Small tables with named rows and columns. After each table, cells are looked up by row and column.

Zim =
columns: Ropu, Mep, Pitugel, Fosig, Susuved, Nudi, Maledaf, Nim, Sil, Ziban
Lel: [2789, 6545, 3168, 4229, 3001, 4667, 2511, 3148, 1133, 2851]
Dez: [2794, 388, 4637, 4553, 2772, 3088, 2064, 4268, 5328, 2939]
Pek: [2790, 3687, 6541, 4734, 2882, 4267, 2155, 5865, 1165, 2906]
Fet: [2787, 8061, 505, 3025, 3065, 4375, 3261, 1024, 861, 2785]
Nudim: [2791, 2651, 3511, 2963, 2833, 2848, 3180, 3405, 3118, 2831]
Seb: [2792, 1080, 1517, 1467, 2759, 1486, 4032, 1787, 4522, 2796]
Kodod: [2791, 5385, 711, 4339, 2994, 4297, 2274, 1135, 3994, 2881]
Vuzudod: [2789, 6024, 4311, 4742, 2979, 4850, 2210, 4053, 984, 2884]
Rivag: [2791, 1871, 2868, 2410, 2811, 2301, 3463, 2899, 3575, 2827]

Nudim, Maledaf => 3180
Pek, Fosig => 4734
Dez, Fosig => 4553
Nudim, Ropu => 2791
Fet, Ziban => 2785
Vuzudod, Nudi => 4850
Kodod, Ropu => 2791
Dez, Pitugel => 4637
Pek, Ropu => 2790
Rivag, Mep => 1871

Zipufat =
           Tav  Pogebo  Dekodu    Nus    Vuf  Fakup  Gumug  Kituv    Lop
Rilika   -1.18    0.93   -1.65  -1.43  -2.40   1.05  -2.63   1.62  -0.93
Fis       1.26   -4.79    0.42  -3.89  -1.56   1.64  -1.94  -4.08  -3.11
Difer    -0.48   -0.48   -0.47  -0.48  -0.47  -0.47  -0.47  -0.48  -0.48
Lasot    -0.48   -0.47   -0.47  -0.48  -0.46  -0.47  -0.47  -0.48  -0.48
Gola     -0.78   -1.32   -1.38  -3.31   0.44   5.06  -5.22   2.35  -1.40
Tes      -2.26   -1.52    1.69  -1.17   1.89  -5.13   1.19  -4.12  -1.05
Gimozu   -1.27   -1.46   -0.59  -1.56  -0.45  -0.20  -3.16  -1.36  -4.83
Bosi     -0.14   -0.47   -0.57  -0.43  -0.28  -0.53  -1.04  -0.18  -0.49
Vas      -0.43    0.42   -1.56  -1.35   0.90   0.64  -3.67  -0.39  -2.97
Nof      -1.14   -0.04   -0.70  -0.62  -1.51  -0.74   1.60  -0.12   1.79
Novubod  -1.70   -1.47    1.61  -0.78   2.00  -4.00   1.13  -2.97  -1.02
Sokevi    1.82   -2.10    0.63  -3.47  -1.30  -0.14   0.34  -0.63  -0.12

Fakup of Lasot = -0.47
Nus of Rilika = -1.43
Dekodu of Nof = -0.70
Fakup of Nof = -0.74
Fakup of Tes = -5.13
Lop of Rilika = -0.93
Nus of Fis = -3.89
Gumug of Nof = 1.60
Fakup of Gola = 5.06
Dekodu of Vas = -1.56
Lop of Fis = -3.11
Kituv of Fis = -4.08
Kituv of Bosi = -0.18
Lop of Vas = -2.97
Gumug of Novubod = 1.13
Vuf of Fis = -1.56
Vuf of Difer = -0.47
Kituv of Novubod = -2.97
Row with the largest Pogebo: Rilika

Bozezu =
|  | Dafoga | Gana | Vun | Bivaru | Nub | Bif | Sog | Vas | Fulof |
|---|---|---|---|---|---|---|---|---|---|
| Dov | 188 | 96 | 180 | 161 | 102 | 125 | 102 | 95 | 93 |
| Lezenu | 148 | 193 | 55 | 140 | 130 | 109 | 216 | 130 | 145 |
| Nem | 149 | 90 | 158 | 62 | 163 | 123 | 212 | 153 | 177 |

Dov, Nub -> 102
Nem, Nub -> 163
Nem, Vas -> 153
Nem, Fulof -> 177
Dov, Vas -> 95
Dov, Sog -> 102
Lezenu, Fulof -> 145
Lezenu, Gana -> 193
Nem, Bivaru -> 62
Dov, Bivaru -> 161
Dov, Bif -> 125
Nem, Gana -> 90
Nem, Vun -> 158
Nem, Bif -> 123
Lezenu, Nub -> 130
Lezenu, Sog -> 216
Lezenu, Dafoga -> 148
Lezenu, Vas -> 130

Kilimi
         Mab  Sina  Sutuda  Pafuv  Bepo
Mezu       0   158     201     35    52
Badav     46   143     173     39     6
Lemu      76   154     181     58     0
Vafez    218   186     137     29   166
Malelod   20   150     186     35    30
Resem     90   119     132     83    67
Zisolam  220   190     137     25   167
Lok       66   135     154     52    16
Bozak     61   139     165     42     1
Gisane   170   153     102     81   171
Denip     15   152     192     36    36
Noremom   77   130     147     62    31
Reg      102   117     121     95    88
Kem      207   179     125     40   169

What is the Sina of Malelod in Kilimi?
150
What is the Sutuda of Zisolam in Kilimi?
137
What is the Pafuv of Reg in Kilimi?
95
What is the Bepo of Gisane in Kilimi?
171
What is the Bepo of Vafez in Kilimi?
166
What is the Pafuv of Bozak in Kilimi?
42
What is the Sutuda of Bozak in Kilimi?
165
What is the Sina of Vafez in Kilimi?
186

Table Pepamub
         Pizeke  Dufus  Sif  Zad  Gav  Zekefe  Gunikev  Ladus  Sogu  Lut
Rakiv       136    136  136  136  136     136      136    136   136  136
Sov         199     43  147  150  137     127      109     52   118  133
Zabe         91    129  122  165  196     175       58    150   137  122
Povet       111    176  116  174  147     146      129     83    86   82
Pelara      142    132  135  139  137     135      135    135   138  133
Fuledad     171    127  132  173  150     126      100     84   138  100
Diz         138    116  171  122  142     140      149    151   150  157
Nofe        102    126  125  162  183     165       73    150   138  122
Pesop       143    193  117  142  105     114      148    140   133  134
Budizi      135    139  135  134  137     134      134    133   135  134
Gat         175    181  123  168  160     130      153    153   170  142
Les          97    121  130  166  180     170       78    149   138  114

What is the Gav of Gat in Pepamub? 160
What is the Sogu of Budizi in Pepamub? 135
What is the Ladus of Fuledad in Pepamub? 84
What is the Dufus of Pelara in Pepamub? 132
What is the Pizeke of Nofe in Pepamub? 102
What is the Sif of Budizi in Pepamub? 135
What is the Gav of Les in Pepamub? 180
What is the Zekefe of Gat in Pepamub? 130
What is the Zad of Pelara in Pepamub? 139
What is the Zekefe of Povet in Pepamub? 146
What is the Lut of Pesop in Pepamub? 134
What is the Pizeke of Fuledad in Pepamub? 171
What is the Ladus of Nofe in Pepamub? 150
What is the Zekefe of Zabe in Pepamub? 175
What is the Dufus of Rakiv in Pepamub? 136
What is the Lut of Fuledad in Pepamub? 100
What is the Ladus of Budizi in Pepamub? 133
What is the Gunikev of Gat in Pepamub? 153
What is the Sogu of Nofe in Pepamub? 138
What is the Zekefe of Nofe in Pepamub? 165

